(in the rows, 128 means zero)
Each name stands for a flat space through zero: a line, a plane or more. A row that begins with a name and a colon came from that space; any other row is followed by the name of the space it lies nearest, among the names in its block.
qf-nh: [130 116  74  97  77 222 149 106 118 178 115  83  99 139 110 156 111 169
 108 136 142  85 150 122  87 172 102  91 110 137 186  91 155]
th-lh: [107 133  45 109  66 140 136  58 157 161 135 162 106 119  99 117 100 103
 115 131 169  36 184 191 119  97 123 168 179 137 155 109 139]
qf-nh: [ 60 119  90 137 156  72 142 110 122 113 144 248 176 146 181  74 140 132
 203  61 224 105 100  89 104 165 170 203 123 171 130 179 162]
zh-sq: [121 186 164 218 147  37  97 152 121 118 153 151 159  84 106 128 138 100
 146 122 111 144 131 145 153  71 132 139 149  97  93 168  84]
qf-nh: [ 85  84  99  93 123  90 143  81 155 110 149 213 140 116 138  96 133 129
 144 101 169  81 133 148 131 116 164 158 142 133  96 131 149]
th-lh: [114  64 116  78 125 118 137 107 133 104 156 138 158 167 162 119 140 150
 150 124 103 125  95 153 113 136 149 129 125 108 107  99 151]
zh-sq: [144 122 113 103  83 210 161 144 108 160 133  52 117 177 117 147 148 181
 127 137 105 142 101 112  79 183  77  85  92 103 199  91 143]
th-lh: [124 155  77 160  91 166 135 113 100 185 127 118 173 128  78 132  69 137
 157 138 174  90 136 124 110 127 119 150 143 154 158 149 129]
zh-sq: [143 109 139 167 119 106  73 143 118  82 150 108 161 121 127 149 163 143
 139 165  88 122 106 146 147 112 163 145 132  92 100 160 118]
pq-sd: [118 120 134 129 156 101  94 129 128 109 128 114  88 118 195 162 150 127
 103 108  76 129 150 146 114 138 141  84 118 110 116  86 136]
zh-sq: [123 143 135 109 142 108 148 116 141 133 125 148 128 149 143 113 132 112
 128 118 135 137 133 133 126 124 113 143 137 139 131 118 130]
th-lh: [128 141 139 210 109 106 100 170 127 114 134 159 104  16  33  98  85  83
 130 120 165 125 135 124 186  62 156 133 148 109  92 194  76]
th-lh: [144  91 142  87 130 127 110 126 160  58 122 142 106 160 165 113 202 126
 112 154 120 130 111 128 151 144 151 177 127 125 125 147 143]
th-lh: [172 148 189  87 138  75 147 131 191  74 126 139 101 164 113  74 169  46
  97 164  96 181 121 176 191  58  96 194 178 109 108 133  89]
zh-sq: [154 129 149 124 118 101 125 132 140 105 149 105 155 161 113 115 139 103
 134 161  84 153 105 171 149  86 115 157 157  96 114 127 105]
pj-ph: [126 153 140 124 172 108 140 110 139 152  91 177 131  92 112 110  59  80
 116 120 178 127 167 113 163  94 140 147 153 192  88 144 118]
pj-ph: [168  73 103  69 128 173  91 113 118 123 119  26 114 184 186 172  78 111
 101 169  27 135 134 193 116 122 135  96 151 119 120  40 141]
pq-sd: [115 102 136 114 130 134 157 144 116 134 144 131 145 135 122 111 117 149
 154 103 130 155  92 110 114 143 124 102 106 115 124 119 132]
pq-sd: [116 106  86 146 130 144  81 132  94 111 131 109 147 160 194 155 143 157
 158 124 120 108 111 117  92 179 163 144 113 136 152 133 159]
zh-sq: [126 130 107 149  98 137 127 140 121 139 141 117 116 110  94 116 100 112
 137 120 131 124 125 145 127 109 120 125 141 108 142 127 112]
pj-ph: [114  77 127  92 124  86 142 139 137  88 176 131 133 178 167  86 140 106
 164  97  79 168  73 177 114 113 127 135 141  73 121  87 125]
pq-sd: [111 125 118  77  92 135 172 120 173 131 141 127   8 121 137 109 168 107
  78  80 101 129 158 169 103 129  73  72 125  75 176  48 126]
pj-ph: [156 138 151 114 145 108 117 137 137 105 126  97 127 172 157 124 137  92
 121 149  80 165 118 157 140 108 114 150 150 120 126 111 115]
pq-sd: [114 143 115 139 132  93  98 106 137 112 136 136 114 139 183 155 180 134
 116 125 103  98 154 153 110 138 134 134 132 115 137 113 142]
pj-ph: [131 117 125 141 139 140 104 148 108 116 123 108 129 132 153 140 126 137
 137 126 118 139 114 112 120 150 144 122 115 131 131 133 134]
qf-nh: [113 135 105 134 121 133 140 122 125 138 126 160 141 131 119 105 117 125
 151 114 177 114 123 112 123 138 132 161 132 151 144 153 135]
qf-nh: [214 105 185 135 119 165  93 190 137  73 107  56 116 111  48 105  93  67
 103 209  87 193  93 137 219  61 139 160 158 114  88 173  72]
pj-ph: [134 111 135 100 135 125 124 113 140 118 127 116 116 137 151 144 141 131
 106 138  96 125 139 147 128 126 130 111 129 120 114  99 136]
pq-sd: [117  94 107 117 148 119 105 118 142  93 108 189 114 100 140  94  97  88
 133 119 182 106 137 119 163 116 184 182 149 173  96 164 136]
pj-ph: [169  95  92 132  80 198  95 150  86 131 144  15 165 189 121 156  98 146
 153 180  64 138  83 159 106 138 123 129 136  98 162 108 128]
qf-nh: [143 199 132 121 104 205 199 127  86 240 124  27 164 200 112 187 135 213
 126 137  99 151 126  95  43 197  22  44  78 123 218  67 144]
pj-ph: [160 151 177 102 175  93 121 114 156 110 101 126 128 145 151 135 136  89
  92 163  98 153 152 143 166  95 124 149 152 152  90 122 117]
zh-sq: [117 145 123 148 128 118 134 133 124 145 129 141 119 103 111 120 104 113
 132 108 143 127 139 128 128 115 122 119 134 129 129 129 117]
qf-nh: [115 130 141 139 151  83 130 132 133 109 136 175 154 126 132  97 125 106
 154 113 151 141 112 123 145 111 145 165 140 138 103 157 121]
th-lh: [116 102 105 164 106 173 103 146 107 125 121 136 115  68  97 142 125 167
 131 123 171  94 127  83 129 159 166 110  97 135 132 170 138]
th-lh: [132 187  91 116 104 134 142  80 155 168 109 131  98 149 125 131 122  91
  97 140 148  85 190 166 119 110  87 163 169 153 172 106 129]
zh-sq: [ 68 115 114 154 177  27  95  92 120 112 155 207 177 107 202 142 133 138
 162  83 129  91 142 147 112 120 186 132 133 132  68 127 149]
qf-nh: [ 80  83 134  86 155  58 153  89 144 104 166 202 177 154 183 113 170 162
 160  92 127 117 105 140 108 139 154 130 116 114  86 110 158]
qf-nh: [100 181 108 185 142  89 102 128 123 133 121 169 110 101 154 130 140 107
 135  96 164 103 160 118 119 133 136 152 136 146 147 155 126]
zh-sq: [117  99 114 161 125 191  98 148  84 148 114  96 121  69 123 189 118 206
 119 123 135 100 136  70 103 186 161  48  68 134 127 135 152]
pq-sd: [162 135 155 105 146 137 144 125 113 149 125  77 195 188 127 142 102 135
 140 169  88 166 103 135 127 119 106 130 135 138 115 111 124]
pj-ph: [137 175 167 111 157  59 156 119 170 116 124 167 114 149 132  82 136  54
 116 122 126 165 141 159 160  74  95 174 171 133 115 124  99]
th-lh: [130 140 119 134 123 125 122 122 132 128 125 133 125 130 127 125 129 116
 126 133 136 118 137 135 132 122 127 147 140 134 135 135 126]
pq-sd: [119 151  65 138  85 142  94  98 135 119 132 117  97 169 178 151 193 136
 120 138 128  66 157 158  90 163 121 173 141 121 199 122 154]
qf-nh: [ 82 175 134 164 180  35 133 118 130 144 134 203 133  99 165 110 106  89
 147  65 154 131 156 132 122 103 133 132 144 145 103 127 119]
th-lh: [127 176 130 189 108  85 137 139 133 163 143 148 126  56  31  94  45  57
 134 115 146 131 152 169 167  31 110 131 180 110 101 145  67]
pq-sd: [ 98  93  82 179 130 147  66 156  96  97 121 152  99  75 162 137 123 143
 150  94 169  94 124  87 118 173 196 131 103 144 134 170 148]
pq-sd: [148 161 126 174 133 129  91 125  97 138 124  97 205 156 130 168 134 155
 150 178 120 114 123 118 125 135 139 163 132 147 129 167 131]
pj-ph: [111 149  95 167  94 165 127 137 109 156 127 127 110  97 101 141 135 160
 132 112 168  96 139  98 103 161 120 112 105 128 173 148 135]
zh-sq: [ 94 177 119 156 143  76 153 121 135 162 131 186 111  93 116  94  84  78
 140  72 170 127 157 137 127  94 111 133 153 141 128 126 108]
[115 116 100 121 111 225 138 139  94 162 105  91  97 129 151 177 161 221
 117 111 154 105 130  52  66 238 119  61  51 146 194 116 175]	zh-sq
[ 80 150 100 170 123  49 136 117 115 156 179 163 158 116 132 110  90 104
 174  71 119 119 128 180 100  85 120 118 157  91 118 101 111]	zh-sq
[119  80 122  99 133  99 131 142 126  96 162 123 135 171 167  94 115 101
 163 102  86 166  80 167 118 115 135 134 142  93 118  92 126]	pj-ph
[123 129 125  86 142 110 148  92 157 144 116 151  97 120 136 118  93  88
  98 116 126 118 169 162 139  95 119 120 156 144 107  86 127]	pj-ph
[101 120 130 135 125 106 148 130 118 130 157 152 165 138 131 120 154 166
 162 104 136 131  98 115 104 147 127 120 107 108 129 134 137]	pq-sd
[160 108 135  69 110 151 150 119 148 111 132  92 135 200 132 112 149 119
 123 165  95 151 102 156 131 125 101 158 143 116 146 104 131]	zh-sq
[130 135 141 169 136  89 102 138 127 116 136 141 139  83 100 124 101  99
 131 133 122 129 134 146 161  79 150 134 150 117  87 151 100]	zh-sq
[127  99 125  67 141 113 159  98 153 115 127 172 159 171 135  81 106  98
 146 132 155 134 111 142 146 110 137 187 156 159 105 130 138]	pq-sd
[133 141 132 109  95 103 144 128 155 107 161 106  96 178 145 113 194 113
 120 126  75 146 115 182 111 117  81 135 143  66 168  89 117]	pj-ph
[115  61 115  91 106 179 158 124 110 144 145 117 156 126 105 135 112 194
 146 121 132 120  94 106 104 162 139  77  89 115 119 109 153]	th-lh
[131 108 136  74 135 117 152 107 144 121 138 122 141 181 160 122 145 130
 128 132  97 143 114 153 117 130 113 130 133 119 124  89 140]	th-lh
[138  67 104  29 130 171 162 118 141 119 121 105 102 203 173  91  90  97
 132 116 110 160 100 151 113 145 117 137 140 142 146  64 150]	pq-sd
[145  81 187 121 151 142 126 180 118  81 129 114 136 119 123 123 162 163
 134 135 110 185  71  76 149 154 150 100  81 110  98 156 126]	th-lh
[111  92  97 108 112 173 128 120 103 138 138  99 138 158 169 164 156 200
 139 120 114 106 112 110  74 196 133  89  86 118 159  99 169]	zh-sq
[139 132 131 162 146 138  83 149  92 129 122  73 138 129 166 180 127 153
 127 139  82 136 128 118 110 152 141  92 108 123 128 118 133]	pq-sd
[148 151 184 103 165 125 162 129 126 153 115  99 154 155 134 151 135 151
 111 142  94 172 125 109 124 136  93  86 107 135 113 101 126]	zh-sq
[ 89 138  96 144 130 119 135 119 117 151 132 162 116 110 149 128 120 139
 143  81 162 103 143 115  96 152 132 113 116 138 147 121 143]	zh-sq
[138 128 171 126 147 103 150 149 120 108 145 135 203 178 125 103 158 146
 172 142 127 178  65 102 134 135 122 164 116 124 116 164 124]	qf-nh
[142 204 182 186 145  74 133 157 131 136 131 129 138 109  92 121 141  97
 126 131 118 168 132 126 152  86  93 133 141 112 122 157  84]	zh-sq
[104 124  95 137 106 126 113 107 132 111 139 161 134 137 153 135 189 164
 139 125 157  79 131 120 106 164 146 161 116 127 154 153 155]	qf-nh
[103 139 125 148 132 128 142 129 115 174 130 127  96  65 111 151  88 141
 111  86 125 119 161 124 109 124 117  43 110 116 119  91 122]	th-lh
[111 180 111 154 149  65 119 106 126 157 136 136 135 141 165 133  95  80
 136 103 106 123 163 178 111  92 110 136 168 130 128  94 115]	th-lh
[121  73  91 127  96 139 107 123 109 122 162 100 153 131 126 140 102 147
 151 133  92 107 106 168 112 119 152 110 134  91 115 104 134]	zh-sq
[146 163 133  90 111 140 163 101 166 150 111 123  88 143 105 119 137  99
  85 145 130 122 166 153 137 107  80 137 151 135 153 102 120]	th-lh
[157 204 159 155 146 143 125 148 133 143  86 104  90 126 125 143 150 107
  91 145 138 149 161  95 139 139  91 136 124 158 163 148 113]	th-lh

Rows lie near named flat spaces through zero. A row that begins with a name and a colon came from that space; any other row is followed by the name of its block's space that it lies nearest.
cj_gg: [147 125 139 137 111 143 139 136 111  99 127 125 117 140 130 133 101 105
 102 165 108 146  96 115 136 129 135 121 139 101 127 175 149]
fc_dg: [133 132 147 121 121 110 132 106 115 152 133 122 125 133 122 142 130 158
 143 134 136 105 120 128 131 135 133 138 143 118 109 110 136]
bl_mr: [141 112 134 110 132 140 128 130  87 152 167 144 129 133 113 155 142 180
 162 159 183  95 111 117 138 182 109  88 159 118  94 118 173]
hr_jz: [137  71 142  76 141 144 129 120 139 174 111 152 121 124 114 104 113 203
 131 132 183 110 160 101 127 162 110 106 119 158  86  49 155]
fc_dg: [144 126 174 139  97 140 128  96 118 151 161 118 145 154 115 155 125 166
 117 150 129  89 125 127 142 123 126 142 151  95 134 132 156]
hr_jz: [142  77 110  79 153 155 129 170 112 118 107 167 106 107 116  96 124 149
 127 144 176 157 136  98 118 170 115  75 111 163  97 102 156]
rp_rz: [117 108 124 163 120 201 122 116 168 130  92 132 119 124 144 116  67  89
  69 142  71 140 121 110 138 102 100 134 124 122 134 160 123]
bl_mr: [117 123 117 120 146 112 124 136  78 119 100 149 100  83 114 128 181 124
 172 104 144 128 129 122 107 146 136 128 116 156 106 129  98]
bl_mr: [159 189 178 144 120  98 126 124 105 148 125 112 111 156 117 116  94 184
 132 126 115 131 130 129  69 109 142 143 118 147 132 129 105]
fc_dg: [105  94 100 159 129 103 151  93 156 100 115 102 134 158 174 128 127  98
 180  84 166  98 148 115 159 170 122 149 123 121  96 156  79]
nj_qp: [135 207 112 201 143 140 112 156  99 120 188 116 136 170 145 149 112 140
 180 120 150 115 115 140  83 160  92  88 140 139 143 208  98]
fc_dg: [120 145 110  73 149  80 131 139 111 151  97 138 102  78 113 126 149 125
 134 139 109 154  96 142 126 118 155 130 136 136 103  67 143]
bl_mr: [120 115 151 151 107 149 126 101 129 120  93 127 118 111 124 127 131  99
 100 118  82 125 133 121 131  93 137 168 117 121 139 151 104]
hr_jz: [151 105 142  48 138 103 127 161 108 139 135 155 127 107  90 110 161 179
 120 145 168 149 142 128 119 133 150 102 118 149 126  53 176]
hr_jz: [130 163 167 117 101  73 127 105 143 138 141 103 152 131 111 136 160 132
 105 113  89 125 142 163 129  62 173 185 124 109 174  93 124]
fc_dg: [139 102 103 119 127 159 137 154 143 106 164 131 145 154 141 136  99 112
 107 172 150 140 106 120 163 159 110  82 150  99 127 151 182]
cj_gg: [131 113 187 114 107 123 112  95 123 166 136 135 147 119  92 130 179 190
 125  98 139  87 182 135 115  95 140 168 112 141 152  74 121]
nj_qp: [130 176 191 179 102  61 126  78 155 127 112  83 145 172 135 102 141 159
 150  35 115 101 208 146  75  69 162 220  76 160 173 126  23]
bl_mr: [132  43 154 153  99 165 152  78 165 106  94 115 129 171 157 109  82 125
 114 115 151  99 164  82 161 152 114 155 113 115 100 158 109]
fc_dg: [103  97  88 120 142  81 152 105 140 111 102 114 121 126 160 128 145  99
 184  95 163 115 130 122 159 169 136 142 129 127  82 119  97]
cj_gg: [165 127 161 119 101 110 151 135  99  87 116 117 107 149 124 122  98 116
 100 168 111 159  97 111 128 123 161 134 132 100 123 168 150]
fc_dg: [122  84 127 175 102 124 150 110  69  35 105 124 108 122 142 147 183  50
 170 105 139 116 120 102 152 159 149 158 120 101 115 243  79]
rp_rz: [117  66 140 151 135 201 111 107 156 156 118 150 138 138 130 106 118 177
 137  90 177  83 198  96 117 156  76 118  99 171 117 114 101]
hr_jz: [120  47 112 130 119 160 144 125 115  70  97 144 116 113 138 123 151  74
 129 124 148 131 134  95 164 159 127 128 116 118 108 176 122]
fc_dg: [111 145 122 144 117 130 126 113 193 134 120 105 150 137 145 121  99  89
  78 119  69 141 134 150 145  71 134 162 123 112 166 118 118]
rp_rz: [121 109 170 161  80 131 127  93  91  84 125 123 137 106 107 158 204  76
 114 110  86 106 136 135 150  83 163 193 123  90 170 188 104]
bl_mr: [124  53 108 155 116 161 139 145  37  25 133 158 113 100 123 157 223  57
 181 121 181 115 121  95 158 194 129 110 125 109 114 248 113]
rp_rz: [122 142 109 115 157 110 130 131 133 154  89 132  99 115 138 106  99 146
 151 117 132 140 123 120 103 144 121 119 120 163  89  93 107]
hr_jz: [180 167 166  83 125 101 137 163 120 138 114 126 103 148 110  92  60 175
  78 177 107 186 105 121  85 104 156 109 121 140 128  95 167]
hr_jz: [119  79 132 129 104 120 143 111 134  75 102 123 132 118 133 123 163  70
 113 108 116 134 145 121 161 111 156 168 110 108 142 156 109]
hr_jz: [142  76 132  76 136 130 136 149 138 115  88 149 112 116 118  84 118 142
 104 129 151 162 153 104 122 134 139 115  97 158 114  86 140]
rp_rz: [154  93 160  96 137 123 124 147  79 124 126 158 116 125  97 102 168 201
 166 106 207 119 177 102  86 167 130 106  95 178 112 103 120]
bl_mr: [123  98 117 145 141 208 110 138 121 147 137 158 126 119 123 132 115 147
 127 141 150 109 134 106 125 160  77  85 133 144 115 144 143]
cj_gg: [122 141 188 156 100 121 117  84 111 134  62 125 102  92 105 115 153 121
 104  85  56 122 156 127  91  54 160 212  92 147 151 133  61]
bl_mr: [119 145 124 114 137 122 122 122 164 166 119 123 133 123 129 119 105 142
 108 127 105 133 131 141 125 103 125 135 129 136 131  78 133]
cj_gg: [129 145 123 152 126 179 116 136 132 141 143 133 129 128 128 142  94 117
  96 162  94 132  99 129 130 119 102 107 148 112 139 156 153]
cj_gg: [105 105  91 135 144 131 126 136 124 106 133 138 135 113 138 133 172 101
 167  98 161 117 144 129 141 157 117 118 121 139 124 142 106]
fc_dg: [139  94  89  76 148 146 132 186  98  99 146 162 121 102 114 130 147 111
 123 175 162 164  96 119 148 168 124  63 141 123 115 128 191]
bl_mr: [105 103  42 122 181 196 109 191 168 127 162 161 149 124 148 114 114 116
 139 129 183 144 142 125 136 182  62  37 125 163 128 122 151]
nj_qp: [126  25 169 141  91 167 146  65 158 115  90 123 134 150 140 115 117 131
 109 107 148  85 178  85 169 138 123 172 109 114 108 137 111]
cj_gg: [ 86 127  93 136 149 120 124  90 177 182 127 116 144 123 153 141 127 135
 162  97 137  86 139 143 153 141 101 140 143 133 103  78 108]
cj_gg: [118 143 145  98 143 113 118 101 228 214  90 114 140 141 135  76  60 194
  86  95 104 131 182 140 103  75 121 158  98 175 134   1 111]
nj_qp: [121  63 132 123 105 109 150 105 145  74 105 117 139 135 142 117 160  84
 127  99 143 125 160 115 167 128 156 167 106 111 132 145 106]
nj_qp: [155 197 141 126 164  79 121 150 169 180 145 107 134 198 144  73  55 244
 168  86 190 133 185 132  42 147 109 100  93 206 122  61  88]
bl_mr: [130 152 152 111 125 115 125 102 165 190 122 114 133 136 124 124  87 171
 100 139  99 120 127 140 124  95 130 147 138 126 125  62 144]
rp_rz: [137 136 161 136 120 130 120 125 105 124  95 136 107 110 110 111 137 137
 117 111 105 137 145 120  92 100 142 153 102 152 138 134  98]
rp_rz: [106 114 115 148 108 129 132 115 125  87 133 121 142 109 133 156 176  52
 119 123  94 124 114 142 170 105 146 159 138  88 155 174 122]
nj_qp: [124 181 107 128 162 121 120 134 151 190 123 123 114 136 142 118  65 172
 144 135 125 131 109 134  96 141 100 100 140 157  97  84 126]
nj_qp: [138 178 136 131 136  81 131 129 122 142 131 111 121 146 132 122 113 156
 153 116 131 132 125 139  96 126 140 134 126 142 123 116 108]
cj_gg: [123 150 112  96 159  63 131 146 156 131  83 123 114 119 136  75 126 142
 148  75 139 165 166 137  85 114 152 142  82 188 124  64  77]
nj_qp: [166  80 167  53 107 132 130 164  75 102 146 162 129 102  73 128 182 150
  87 176 150 153 125 119 140 122 164 107 127 113 146 104 204]
rp_rz: [120 121 135 134 141 135 116 126 126 138  99 142 117 111 121 104 143 149
 144  87 140 123 169 120  93 125 120 137  95 174 127 111  85]
cj_gg: [142 122 137 162 103 178 137 128 116  96 121 124 113 138 137 141  79  79
  80 179  78 146  80 109 147 120 122 123 148  86 130 207 152]
fc_dg: [142 109 132 121 131 122 138 133  72 114 136 140 110 129 121 141 148 149
 173 141 177 113 113 107 126 182 126 104 140 126  90 151 137]
hr_jz: [122 155 139  89 151 108 104 130 161 200 135 137 145 115 105 108 138 202
 127 100 139 120 172 153  95  99 124 130 111 174 144  19 128]
nj_qp: [ 98  93 111 197 118 235 114  96 133 136 130 140 130 116 145 165 111  85
 115 143  99  84 109 109 165 144  69 121 156  99 118 201 127]
hr_jz: [112 171 100 172 154 154 114 139 173 142  99 121 117 134 156  97  66 112
 117 101  91 151 138 130  88 109  98 123 105 168 137 141  77]
nj_qp: [137  56 109  71 132 102 153 147 154  85 116 133 136 140 138  95 137 119
 126 123 185 153 157 110 160 158 148 114 106 133 114  96 148]
rp_rz: [148  68 175 127  98 159 142  98  82 116  99 141 101 123 113 134 127 143
 121 152 137 106 121  86 140 150 132 141 133 110  92 158 141]
rp_rz: [108 161  85 118 147  77 138 129 138 131 125 111 124 116 147 141 133  94
 155 126 114 139  93 151 144 132 141 132 147 116 111 113 123]
[125  82 167 121  91 148 132  89 108 123 102 135 121  97 106 147 161 106
  93 142  90 110 121 118 161  98 150 173 135  93 131 135 143]	nj_qp
[111  29 144 142 103 179 126 103 151  85 105 144 149 119 126 111 177  97
 108  81 148 104 201 104 158 119 124 162  87 135 154 149  97]	cj_gg
[144  59 187 104  89 105 145  90 125 103 110 123 138 141 112 114 167 150
 120 103 157 105 181 109 147 118 165 179 101 120 133 111 119]	cj_gg
[147 203 118  85 162  51 124 182 103 132 120 130 106 114 112  97 134 157
 151 118 133 183 121 151  63 116 161 109 107 176 133  81 115]	rp_rz
[153  70 184  99 101 120 132 133 121  80  98 141 131 129 100  82 169 144
  98  92 150 146 202 108 108  98 167 163  67 157 163 117 106]	cj_gg
[128 174 131 121 133  96 137  99 163 190 121 100 121 148 145 133  58 159
 120 152  96 123  92 140 130 117 127 138 158 113  98  78 144]	cj_gg
[120 130 119 146 120 132 135 105 112 138 153 118 132 134 138 170 129 118
 148 154 128  96  88 130 162 153 117 124 170  87 105 154 150]	cj_gg
[138  60 181 137  97 170 131  85 145 135 110 132 136 149 122 114 117 164
 104 114 146  91 179  95 138 127 119 156 108 129 125 124 121]	nj_qp
[136 165 193 122 120 119  98 121 116 165  96 141 119  95  81  99 161 180
 101  85  86 133 182 143  57  49 152 178  81 181 175  76  85]	cj_gg
[107  68 114 101 101  84 165  88 117  77  77 115 110  89 140 149 171  34
 123 139  93 135  86 122 205 122 180 183 146  67  98 145 134]	nj_qp
[105  98 137 113 112 121 125  90 174 151 137 119 164 123 125 138 162 127
 111 106 121  97 161 147 168  96 137 168 129 110 151  78 133]	fc_dg
[117  91 123 135 129 152 134 108 124 126  84 137 103 108 137 123 116 110
 130 125 120 122 123 103 138 142 118 137 125 131  94 140 113]	rp_rz
[109 103 122 136 131 201 100 136 160 144 131 154 148 102 114 121 140 118
  83 119 106 125 160 132 132  97  98 122 113 144 167 115 134]	nj_qp
[115  71 106 100 130 110 141 127 135  97 122 133 138 118 134 124 173 103
 147 108 167 125 149 122 164 151 141 132 118 124 119 115 128]	hr_jz
[138 121 174 141 107 131 128  90 114 154 130 122 128 143 118 139 126 172
 135 126 135  89 140 118 123 128 127 152 133 121 118 124 124]	rp_rz
[134 135 140 121 124 121 131 117 144 150 134 119 134 144 129 127 105 153
 119 137 127 121 128 130 130 124 127 131 135 123 124 105 140]	bl_mr
[143 163 166 152 110 151 115 130 133 132 113 125 121 130 115 114  96 127
  73 136  65 150 130 132  95  69 135 150 113 133 167 146 118]	rp_rz
[135 210 148 145 138 117 106 142 132 160 111 123 113 120 116 107  99 149
 105 115  70 156 130 149  62  70 134 143 108 164 159 112  96]	bl_mr
[118  86  91 132 153 149 124 163 114  82 120 154 124 115 134 105 167 110
 168  89 187 137 167 109 115 173 110  96  94 170 123 155  94]	fc_dg
[134  85 180 136 106 157 115 108 167 130 122 132 157 150 114  92 140 168
  97  77 146 108 222 118 109  93 126 162  76 161 174 104  96]	nj_qp
[147 137 176 159 106 138 129 106 111 127 111 120 113 147 123 121 103 149
 118 125 110 119 136 112 101 114 132 153 117 131 129 159 104]	bl_mr
[134 104 173 154 116 180 117 101 125 146  78 142 103 119 117 103 101 156
 104 111 107 115 161  97  94 110 112 152  99 159 121 136  93]	rp_rz
[126 131 159  87  89  53 151  76 144 145 131  93 146 125 120 160 152 113
 100 151  82 116  97 158 186  78 188 195 162  60 134  77 166]	bl_mr
[147 138 181 125 106 127 113 131 108 126 143 135 141 128  93 122 165 161
 107 115 122 125 164 136  99  87 148 150 105 140 175 120 124]	nj_qp
[112 134 126 115 123 124 125 110 174 157 116 118 140 116 130 128 114 114
  89 132  82 133 124 147 148  84 135 154 134 115 143  85 139]	bl_mr
[ 97 125 118 205 134 203 111  92 160 154  97 128 119 129 156 126  82 114
 129  98  97  96 145 110 116 128  73 140 120 148 117 169  71]	hr_jz
[105 126 125 182 134 176 118  87 177 172 110 117 130 149 157 122  72 144
 132 100 118  90 152 116 121 132  80 139 124 145 112 131  87]	nj_qp
[126 206 115 137 149  99 119 140 105 158 127 122 106 112 126 140 113 134
 147 138  94 142  85 149  93 118 130 120 146 137 118 123 119]	cj_gg
